Below are the code and all the weights of a small trained network. Each question names an input and a class and asks about switching units off, where a switched-off unit gives its printed mean instead of its output.

import numpy as np


def w(rows, s, z=0):
    codes = np.array(rows[::2]) - 128.0
    scale = np.full(codes.shape[1], s)
    scale[-1] = z or s
    return codes * scale


def f(y):
    return np.maximum(y, 0)


def log_softmax(a):
    a = a - a.max(-1, keepdims=True)
    return a - np.log(np.exp(a).sum(-1, keepdims=True))


def net(x, mask):
    res = np.array(x, float).reshape(1, 7) / 4 @ E
    y = f(res @ A[0][:, :-1].T + A[0][:, -1])
    res = res + np.where(mask, y, B[0][:, -1]) @ B[0][:, :-1]
    return log_softmax(res[-1] @ U[:, :-1].T + U[:, -1])


A, B = {}, {}
E = w([
[105,182,140,4,241,81,82],'x0',
[38,162,199,116,95,43,44],'x1',
[126,144,76,153,220,91,28],'x2',
[204,234,112,254,209,65,108],'x3',
[80,239,220,142,129,106,89],'x4',
[144,14,93,151,91,105,167],'x5',
[159,46,196,112,173,84,99],'x6',
],0.0093)
A[0] = w([
[160,167,115,106,102,147,178,120],'N0',
[146,128,200,156,2,95,101,253],'N1',
[124,137,47,86,163,62,93,173],'N2',
[214,86,179,27,94,137,67,212],'N3',
[157,91,52,139,144,156,136,110],'N4',
[137,35,59,174,189,189,127,136],'N5',
[2,106,146,58,89,110,122,121],'N6',
[172,83,5,65,115,146,123,150],'N7',
[183,57,167,202,85,118,99,144],'N8',
],0.011,0.0036)
B[0] = w([
[170,92,117,130,121,216,155,180],'N0',
[51,84,81,231,188,193,197,235],'N1',
[134,154,147,186,183,176,99,209],'N2',
[66,99,187,176,94,214,198,224],'N3',
[146,111,173,222,35,70,77,210],'N4',
[211,153,168,186,110,137,219,243],'N5',
[33,179,115,47,156,158,98,248],'N6',
[100,80,73,197,103,200,206,244],'N7',
[212,127,52,255,98,169,164,218],'N8',
],0.0076,0.013)
U = w([
[168,111,184,101,159,119,199,34],'0',
[155,152,173,49,156,143,151,82],'1',
[158,251,142,143,216,51,46,254],'2',
[110,106,123,72,62,55,133,25],'3',
[31,98,118,83,123,151,160,131],'4',
[151,102,54,209,94,141,203,209],'5',
[158,135,76,89,116,58,113,13],'6',
],0.013,0.0042)

Each question gives the input, the list of numbers given to net, and the class t.
The units are the neurons (one row each of A and B). Each row of codes is followed by its name. A weight is (code - 128) times the scale printed after its matrix; where a second scale follows, it is the last column's (A, B and U).
mask holds one flag per neuron, in row order. A switched-off neuron (its flag False) gives its mean, the last column of its row in B, instead of its output. The means were averaged over made-up inputs and are rounded, as every weight is.
A unit's drop is (log p(t) with every unit on - log p(t) with that unit switched off) / (log p(t) with every unit on - log p(t) with every unit switched off).
The circuit of an input: a set's keep is (log p(t) with only the set's units on - log p(t) with every unit switched off) / (log p(t) with every unit on - log p(t) with every unit switched off). Starting from all 9 units, units are removed one at a time, each time the one whose removal leaves the highest keep (on an exact tie, the one counted first), for as long as the keep stays at least 0.8.
circuit, biggest first: the units of the circuit, biggest drop first
top k neurons: the k neurons with the biggest drops, biggest first
drop of u: that unit's drop, to one decimal
input [-1,6,1,1,2,-6,-5], class 2: circuit, biggest first => [N7]
input [1,8,5,-2,6,-3,7], class 4: top 3 neurons => [N3 N1 N6]
input [0,-2,7,1,6,6,6], class 2: circuit, biggest first => [N7 N1]
input [1,-8,-6,-7,2,-5,-8], class 4: top 3 neurons => [N8 N5 N6]
input [0,0,1,-1,-1,-4,4], class 4: circuit, biggest first => [N5 N8]
input [3,-8,4,-2,1,-7,6], class 0: circuit, biggest first => [N8 N1]
input [-5,8,0,-2,3,-4,6], class 4: top 2 neurons => [N6 N5]
input [5,-4,1,-7,-2,-3,-2], class 4: top 2 neurons => [N8 N6]
input [-3,-3,6,-5,2,-8,5], class 4: drop of N8 => 0.1
input [2,0,-3,-7,-8,-6,4], class 4: drop of N6 => 0.1
input [0,-3,-4,-5,5,4,8], class 4: drop of N6 => 0.3
